Each row of numbers belongs to one of the nodes below and depends on some of the facts about them. Some rows are named. Which node is each other row?

There are 2 kinds of fact about the nodes: stigil, gruzo.
drogar stigil:pazamor gruzo:b
drivuk stigil:nasur gruzo:g
dusker stigil:gefla gruzo:g
gesok stigil:rustiri gruzo:f
ledrem stigil:brifle gruzo:b
zivor stigil:plegrak gruzo:g
brugim stigil:nadrir gruzo:c
pleplek stigil:travur, trofluk, stemeplom gruzo:d
benebe gruzo:c
kodabrim gruzo:g
dedu gruzo:d
plegrak stigil:bribi gruzo:f
pazamor stigil:bribi gruzo:a
brobriba gruzo:c
susun stigil:radi, sifan gruzo:a
vomil gruzo:f
griflol gruzo:a
gasik stigil:drogar, kodabrim gruzo:d
stinor stigil:skigruk, tetim gruzo:a
totra stigil:bofo gruzo:c
kletra stigil:flupanul gruzo:e
flanir stigil:replo gruzo:b
kliradok gruzo:a
seklim stigil:mazi gruzo:d
sabrus stigil:starol gruzo:e
felamum gruzo:a
dridri stigil:misto, bofo gruzo:c
gubin stigil:drebrak gruzo:e
basigur gruzo:d
brusu stigil:skigruk gruzo:b
fetra stigil:nusun, pleril, bribi gruzo:d
dodi stigil:flupanul gruzo:d
flegabo stigil:drivuk gruzo:d
donuston stigil:plegrak gruzo:g
nasur gruzo:b
brima stigil:brini, bribi gruzo:c
supuler stigil:drivuk gruzo:b
plave stigil:grogega gruzo:a
gefo gruzo:f
grogega stigil:dratomu gruzo:g
zazigron stigil:bese, mato gruzo:c
tetim stigil:gredem gruzo:d
baple stigil:vomil, donuston gruzo:b
flifon gruzo:b
nidrun stigil:mepo gruzo:d
sopigrak stigil:klese gruzo:f
meva gruzo:a
vunom gruzo:b
tigren stigil:kalun, mutro, mikas, vomil, bofo gruzo:d
kalun stigil:flanir, salugra, dedu gruzo:a
rustiri gruzo:d
brufur stigil:pazamor gruzo:d
rolim gruzo:b
naze stigil:rustiri, greflas, vunom gruzo:a
gefla stigil:flupanul gruzo:f
bradul stigil:teplom, bese gruzo:a
fludos stigil:ledrem gruzo:b
pigrus stigil:rustiri, paro gruzo:a
tuvi stigil:benebe gruzo:f
flupanul gruzo:g
brapos stigil:mato gruzo:f
morelas gruzo:c
steplogril stigil:drizazu, griflol gruzo:g
mato gruzo:b
faku stigil:draplun, baple, fetra, pazamor gruzo:b
skigruk gruzo:d
draplun stigil:rolim, trofluk gruzo:d
trivo stigil:kletra gruzo:c
zaklim stigil:trofluk gruzo:c
musku stigil:tetim, dedu gruzo:e
replo stigil:nasur, brifle gruzo:a
stistul stigil:drebrak gruzo:g
nadrir stigil:gubin gruzo:b
gregam stigil:bribi gruzo:a
starul stigil:mato, pleril, pazamor gruzo:b
drizazu stigil:gregam gruzo:g
klafun stigil:drebrak gruzo:g
paro gruzo:g
brobuk stigil:grogega gruzo:b
guriski gruzo:b
bofo stigil:bribi gruzo:g
teplom stigil:replo gruzo:d
klese stigil:flanir, takofu gruzo:a
mizos gruzo:a
trovok stigil:drebrak gruzo:e
pleril stigil:brufur gruzo:a
kiplam stigil:stistul gruzo:f
stemeplom gruzo:b
bese gruzo:a
zibrol stigil:tigren, radi, nasur, kliradok gruzo:a
skoflam stigil:plegrak, plakledrul, trofluk gruzo:f
stifol stigil:seklim gruzo:b
stoskes stigil:misto, brobriba gruzo:b
bukelus stigil:flifon, stistul gruzo:f
voklomal stigil:felamum, radi, nusun gruzo:c
mepo gruzo:a
plakledrul stigil:mikas gruzo:b
misto gruzo:e
trarom gruzo:c
travur gruzo:f
salugra gruzo:f
greflas stigil:gefo gruzo:d
lestar stigil:klese gruzo:d
radi gruzo:c
draples stigil:klumin, kletra gruzo:a
bribi stigil:plave gruzo:a
nagu gruzo:e
dratomu stigil:zazigron gruzo:a
dememik stigil:trarom gruzo:a
brono stigil:skoflam gruzo:a
nekle stigil:musku, zaklim, bofo gruzo:d
gredem stigil:mato, mizos gruzo:c
brifle stigil:flegabo gruzo:e
sifan stigil:vomil gruzo:d
klumin stigil:flegabo, gredem gruzo:c
mazi stigil:pazamor gruzo:b
gazi stigil:nadrir gruzo:e
skekin stigil:brufur gruzo:g
zibrel stigil:batrek gruzo:e
trofluk gruzo:b
matra stigil:tigren gruzo:a
staskon stigil:zibrel gruzo:f
lumil stigil:skigruk gruzo:d
nusun stigil:zibrel gruzo:g
vapir stigil:bribi gruzo:c
starol stigil:travur, vapir gruzo:d
drebruk stigil:guriski, dratomu gruzo:c
fepluster stigil:zazigron gruzo:c
flegrar gruzo:b
drebrak stigil:replo gruzo:a
batrek stigil:flupanul, dratomu gruzo:f
sogas stigil:rustiri, plegrak gruzo:d
brini gruzo:b
mutro gruzo:b
plegrako stigil:bese, drebruk, misto gruzo:a
mikas stigil:skekin gruzo:g
klises stigil:guriski gruzo:c
truskorur stigil:basigur, trofluk gruzo:c
takofu stigil:bese gruzo:d
kesas stigil:mutro gruzo:e

Known rows:
nasur: [ -7 -11  10  -3  10   9   1   5 -33 -35  -5  -8  -1   1  18  22  -1  -4
  -5 -26  -3 -16  -4 -16   0   0   4  18]
tigren: [  2   9  -2 -12  10   9 -11  -8 -32 -23   0   6 -21 -24  25  18 -12  14
  -6 -12 -18 -13 -33  -7  13 -14  -9  17]
zibrol: [  4   4 -15  -1   8   1   3 -10 -29 -29   1   3 -20 -24  17  12 -26  16
  -8 -12  -1 -10 -32  -3   7 -15 -20  18]
sabrus: [ 13  -6   1   5   4   1   9   6 -34 -25  -8 -10 -15 -17  21  19  -7   5
 -19  -7 -14 -14 -16 -20  10 -18 -14  28]
tetim: [  5   6   3  -8  -4   4   1 -10 -36 -25   6  13 -19 -30  18  13 -12  13
  -9 -16  -9  -9 -29 -14   5 -21 -15  14]
flanir: [  8  10   2  -3  18  -3  11  14 -33 -23  18   2 -16 -23  14  10   4  -2
 -15 -15  -4 -20 -15 -23 -15 -13 -24   7]
gubin: [ 27  -1 -11   2  29  -9  23  25 -26 -25  -4 -14  -8 -13  26  10  -2  -2
 -13   3   3 -31 -17 -19 -17 -18 -40  17]
rolim: [ -9  -3  16   2   8  -4   3   0 -33 -36   5   6   0  -9  16  11  -4  -1
  -5 -30 -10  -4   0 -17  -6  -3   1   9]
skekin: [ 14  10 -15  -1 -14 -13  28 -11 -34 -11 -14  11 -22 -25  34  21 -27  24
  -6  -4   6 -13 -49  -8   8 -34 -19  29]
brapos: [  3  -1 -18   0  -8   6   6  -1 -32 -25 -18   9 -31 -26  17  12 -24  19
 -12  -5   8   3 -25  -9  17 -19 -21  21]
trofluk: [-12  -6  19  -1   5   2  -2  -3 -35 -36   7   7  -6 -12  14  15  -6  -1
 -12 -34 -11  -3  -2 -17  -2  -2   7  10]
dusker: [ 24  -9  -4  -5   6  -4   7  -5 -27 -26 -23  -1 -10 -18  35  15 -24  15
  -8  -1  -8 -12 -41 -12   9 -28 -25  27]
takofu: [  3   9  -1  -7   5   7  -6  -2 -34 -24  -3   8 -19 -22  26  17 -11  13
  -2 -10 -16 -17 -33  -6  15 -12 -15  15]
matra: [  7   6 -11  -3  12   6  -1  -5 -33 -33   2   3 -16 -29  23  11 -19  20
  -2  -5 -17 -20 -28  -1  13 -10 -14  16]
baple: [ -4  12   6   2   8   6  -4   7 -37 -20   8  -1 -20 -19  20  17   1   6
 -12 -13 -23 -15 -16 -16  15  -5  -7  17]
faku: [  0  20   5   3  -4 -11  14   0 -43 -16  13   2 -13 -26  14  10   9  10
  -8 -10 -14 -13  -7 -27   1 -19 -13  21]
brobriba: [-14  -8 -11  -8  17   9  -9  -5 -27 -45 -11   9  -1 -14  24   8 -26  24
  14 -15  -6 -17 -21   5   5   4  -3  15]
musku: [ 10   1   7   4  -1  -5  12   2 -36 -28   6   5 -19 -28  20  13 -12   9
 -24 -14 -15  -5 -17 -20   4 -18 -13  15]

Name these rows:
No name comes twice in this set of rows, the named rows included.
[ 16   0 -10 -15  20   9   2   6 -29 -24  -2  -4 -13 -17  23  17  -6   4
  -3  -8   5 -29 -32 -13  -7 -18 -26  18] : teplom
[  7  -7  -6 -13   0  13 -10 -12 -33 -36  -5  17 -34 -41  14  12 -24  19
 -24 -12  -8   8 -19 -12  10 -21 -10  17] : skoflam
[ 11   4 -24  -7  23   3  11   2 -25 -28   8   2 -21 -24  17  13 -26  10
  -9 -12  12 -23 -37   1 -11 -15 -28  11] : replo
[ 13  27 -28 -10  15 -20   9 -29 -38 -13  -3 -12  -7 -34  22  10   3  38
  12  11 -11 -22  -7 -21  -7 -35 -12  48] : pazamor

Now the same nodes, written a new way:
Named rows:
brugim: [-15   6   1  -1   0  -8   9  10  -7   3   3  -4  -2   2  19   0   1  -9
  -6   2 -15  10   0  15  11  -2  -2 -14]
replo: [ -9  -6  21  14 -12 -32 -63 -14  11 -14  27  37  -2  20  -5  13 -41 -34
 -50  -5  43  -8  15 -40   4  26  22 -28]
nasur: [ -2 -17   9   4  -2 -11  -9 -23 -19  -5   3   2  17   4  -7   7  -9  -3
  -5   2   9   0   3 -10   9  30   8   3]
drivuk: [-36  -9  11   6 -13 -22 -63   5  -4  -6  18  20  16   2 -16  48 -29 -26
  -8 -16  -2  -3   9 -22  11   9  -5 -26]
flanir: [ -3 -10  17   7   4 -19 -34 -24   1 -11   4  21   4  24  18  -3 -38 -19
 -50   7  25   3   1 -21  10  39  15  -7]
staskon: [  3   8  -5 -11  -3  -4  -6  10   3   0  12  -1  -6   2  -6   6  -1  -1
  13   6  -6  -4   2  -5   2 -24   4 -19]
tigren: [  8  -8   7   4  -2  -1   5   6  -9  -1 -15   3 -11 -29  -9   6  10   5
  10  -9  -5   0   7   2   1  18  -1   3]
totra: [ -4   7   8   7  -3  -1   6  10 -14   2  -4   2   5   0  10  12   4  -6
   0  -1 -12   8   0  22  14   2  -7 -23]
nagu: [ -1  -5  -4   3   1  -4  17 -11 -13   0   3  -9   9  14 -10  -8  -4   8
   2   7  -8   5  -3  12   7   9   2  16]
steplogril: [-10   2  -1   0   4  -4  -8  14   3   1   5   4   1   6  -5  23  -4  -9
   7 -10 -19   6  -2   4   2  -7 -11  19]
bribi: [ 61  26  25  46   5  43   2   3  10  -3 -40  36  16  16 -20  11  19   8
  19   3  41 -21   0  27  -9  15 -14 -38]
gregam: [ 55  21  22  43   4  37  11   3   8  -4 -37  35  15  18 -24  11  22   9
  23   1  38 -22   3  24  -7  19 -11 -30]
dodi: [-11  -2   3 -35   4 -10  34 -25   4 -14 -12  -1 -22 -22  10  20  -1 -30
  59   0   2 -29  -2 -21  -4 -32 -12 -50]
paro: [ -6  -2  -4   0   4  -8   0  16  -4   2   8   0   1   3 -11  26   4  -8
  16 -12 -27  11   0   6   3  -7 -10  33]
brobriba: [-11   0   3  -1  -4 -10  14  10 -19   4   7  -7   2  -1   5  10  11  -8
   8  -2 -21  13   1  18  14  -2  -2  -3]
starul: [-30  -9 -15 -17 -10  24   4 -16  14  10 -19  -1  19  26  22 -28   2  43
 -19   2   9 -12  -4   3   1   7   3  19]
stifol: [ -3 -10  -1  -2   5   3   8 -18  -5  -1  -6  -6  11   6   7 -11  -2   8
  -7   7   6  -2  -4  -5   0  15   2  12]
vunom: [  8 -12   2   0   6   0  16 -18 -15  -2  -3  -8  10   4  -4  -3   7   8
   7   5  -2   6  -2   1   4  19   3  26]

Rows to name:
No name comes twice in this set of rows, the named rows included.
[  1  -1  -3   4   5  -4  13  -9  -6  -1   2  -7   5  19   0 -12 -11   4
  -9  11  -5   3  -5   7   4   8   2   8] : gazi
[-29  -9 -12   0  -2  14  12 -11  11   2 -18  -4  17  18  17 -21   3  29
 -13  11   4 -14  -2  -5  -3  20   0   4] : faku
[  4  -8   3 -13 -11   6 -20  -5  -8   7 -11   3  -9 -24  -3   2   0   9
  -2 -17   8   3   2   2   3   0   4   4] : tetim
[-37  -3 -23 -13 -16  11   9   3  32   6  -2   5   5  23   6 -24  11  31
 -10  -2  10 -24   7 -13 -13 -13   7  16] : pleril
[ 12   7  10  13  -2  30   5   7   8   1 -47  21  -1 -13   3   3   9  17
  10  -6  14 -18   3  15  -3  20 -11 -34] : fetra
[-10 -13   7   3  -4  -4 -21 -22 -10  -5   3   1  18   1  -3   5 -14  -1
  -9   5  15  -3   1 -16   5  23   5 -13] : supuler
[ 12 -10   1  -4   6   4   9 -21 -15   0  -2 -11   8   1  -1  -7   4   7
   4   5   3   8  -6   1   3   8   2  21] : guriski
[-29 -11  11  12 -17 -18 -55 -22 -15  -7  17  10  24  12 -13  13 -40 -11
 -25   4  17  -9   4 -20  11  21   7 -48] : brifle
[  3   6  -3  -6  -6  -4 -14  12   0   3  10   2  -5   3  -6   4  -3   6
   0   1  -4   1   4  -1   5 -18   7  -5] : sopigrak
[ -7   3  -4 -12   5  -2  11 -23  -2  -7   9 -12   5  14   6  -5 -18 -10
  13  14   3  -9 -11  -4   1 -20  -6 -30] : zibrel
[ 23   3  -1  -4  -6   6 -20  -8   4   5  17   1  -4   4  -9 -13   2   1
 -14  -9  24   6  -2  -4  -7 -19  10  25] : bradul
[ 17   1   2   1  -7  -1 -23  -7   8   2  18   6  -4   5 -11  -6  -4  -3
 -18  -7  22   3   2 -10  -6 -10  13  14] : klese

The same nodes again, as new rows of numbers:
Some rows with their names:
klese: [ -8 -16  -5  -9   7 -17 -20 -20 -26 -22   2   3 -10 -18   3  13  18  -3
   0   0 -12  -6  -5   7  -6   9  -6  21   6  10  12]
plave: [-22 -21   4  -1  -3  10   3  -3  -6 -24  -2  -2 -14  17 -16   6 -14   6
  -2 -12 -12  -5  18  -4  -5  20 -36  -5  -5   8   6]
dratomu: [-19 -33   6  -7   7   8 -12  -2 -13  -3 -16  14 -22  17 -12  21   0  10
 -15 -16 -26   9  21   0  -4  16 -26   1  -3  10  12]
bribi: [-20 -26  19  11   6   7   3  -5  -3 -22 -26   9 -10  28   2  10 -34   8
   6 -24  15 -18  26  11  17  21 -42 -18 -10   5  -1]
brini: [  0  -2   4   9  18   7  14  -3  21  10   4   2  -6  25  -5   1  -7 -11
   3 -33  17  -8   4  13  12   6 -23  -1 -10 -14   2]
trarom: [ -2   5   2 -13 -12  -1 -22   2  -5  15 -24  16   3  -9  21   0  -8   7
  -2   6  -7  14   1   4  -2  -4   9 -20   0  12 -26]
brobriba: [-12  -6   4  -6 -14   2 -28  -3  -7  23 -26  14  -1  -5   9   1 -10   8
  -9   7 -11  16  15   8  -9  -3   8 -13  -6  16 -14]
takofu: [-21 -16   3  16 -24  -5 -20  18   2  10  -5  14   3 -29   3  -6  12  -3
 -24   0 -21   9  15   5 -15  -3  19   9   2   5  17]
greflas: [  0  12  21 -15  -9  10  10  18  11  12  -2   7  16 -15  15  -9  -4  16
 -13  15 -12   6  -6  -7  24 -20  20 -31  17   5 -11]
tetim: [-25 -18   8  10 -16 -11 -18  17   2  13 -13  13   1 -28   6  -5  15  10
 -28  -8 -19  10  10  17   4 -13  16   1   2   9   8]
starol: [-18   6  24  20 -29   8   9  15  19  -3  -4  -6  12 -10   7 -15 -15   7
  -9  10   1  -4  -3  -4  -1 -11  -2 -14  -1   3  -4]
trovok: [ 33  15 -24  -7   6 -18 -18 -24 -29   0   3  -8  -5  -5  -4  14  18  -6
  12  37   6   3 -27  -7 -24  -5  19  21   6  -1 -13]
travur: [-10   5  21  -4   7  -6 -11  -4  11  13  -6   5  -1  17  19   0 -14  10
   0 -28   8 -11   1  19  31  -7 -12 -24  -7   4 -17]
salugra: [ 10  -7  -8  -1   5 -23 -19  -7 -10   4  -8   9  -2 -14  14  -1   7  -9
   8 -14  10  -2  -3  19   4   3   5  11   1   8 -12]
paro: [ 14  10  17  -5  29   7  24  10  14  30  -3   6   0  29  -4  10   5   8
  -5 -10  12  -5 -18  15  38 -17  13 -14  18  -9  -6]
stistul: [ 34   3 -13   3  28 -24   3   0   5  14   0  10   2 -12   6   9  26 -10
  -1   5  19  -4 -16  14  12  -9  30  23  15  -7   6]
dusker: [ 29   2 -10 -13  15  26  43  22  18  17  13  -4  -4  21 -28  10  20  -2
  -7  11  -7  22  13 -21  -5  -2  12   2  12 -10  19]
klafun: [ 35   8 -19   1  19 -19  11  -3   0   7  21  -3   2 -14 -10   4  31 -16
   7  11  10  -6 -24   6   6  -4  39  28  14 -16  14]

Name these rows:
No name comes twice in this set of rows, the named rows included.
[ 19  -4   5   3   8 -14  -7  -4   9  -4 -21  18  -2   8  20  -5 -26  -6
  16 -24  26 -16  14  16   5  29 -15 -10  -4  -1 -17] : vomil
[-16 -40   2  -7  14  -8 -34 -11 -20  -1 -22  28 -22   1   8  25  10   6
  -7 -27 -19  -1  16  23   3   9 -12   6   3  11   7] : bese
[-24 -27   0  -8  10  -7 -25 -11 -17  -8 -10  12 -15   3   2  14  14   6
 -13 -21 -18   4   8  18   8   3 -21   3   0  16  10] : mizos
[-17   2  -4  22  -5  13  11  -4   7   1  35 -29  -3  10 -18  -9  11 -13
   1 -12   1   3   6  -6 -19   3 -24  26 -20 -21  21] : starul
[-23  -4   3 -10  -4  -2 -11 -15 -27 -23  22 -19  -4 -13  -8   8  26  10
  -6  10 -27  -2 -20   1   9 -22 -12  10  -2   6  14] : stinor
[-20   6   9   2 -10   3  10 -10  -7 -28  12 -18   1   9  -1  -1 -15  10
  12   7  -1 -23 -10  -7  20  -9 -22 -12   1   9   0] : brono
[ -3 -13   4  -1  17  -3 -24 -13 -10  33 -28  11 -19  28  -6  22  -3   9
  -6 -21   6   4   8  15 -13   3 -20   0 -14   7  -7] : misto
[ 18 -13  -7  -5  18 -19   4 -16 -17 -34 -14  16  -7  -5  17  13 -17  -3
  16   9  10 -22  -3   2   8  27  -6  -2  14  10  -3] : kliradok
[ -6   4  31  -8   0   5   7  15  24  18 -28  28  10  -2  29  -4 -24  20
 -11  -7   0   6   1  13  42 -14  12 -44  20   6 -23] : rustiri
[-22 -10  -5   2 -17   1 -18   6  -3   3  12 -11  -4  -1 -10  -6  25  -1
  -9 -14 -13  18  13   0  -4  -1  -3  15 -17   4  12] : brapos
[ -1  -2 -11  -5 -13  -8 -28  -5 -15   2 -10   8   6 -26   4  -9   8   0
  -8  23 -19  18   9  -2 -41   0  19   8  -4  14 -10] : klumin
[ -4  10   9  -3 -19   7   8  16  10  -2  -1   2  18 -29   8 -13   8   5
 -11  22 -15   8  -6  -7   8 -12  20 -12  11  10   4] : nidrun
[  6  13  16 -20  37   7  21 -11  11  23  10   8   1  25  11   8   5   3
   6 -25   5   3 -18  10  46 -18  -4 -21   6 -16  -8] : vunom

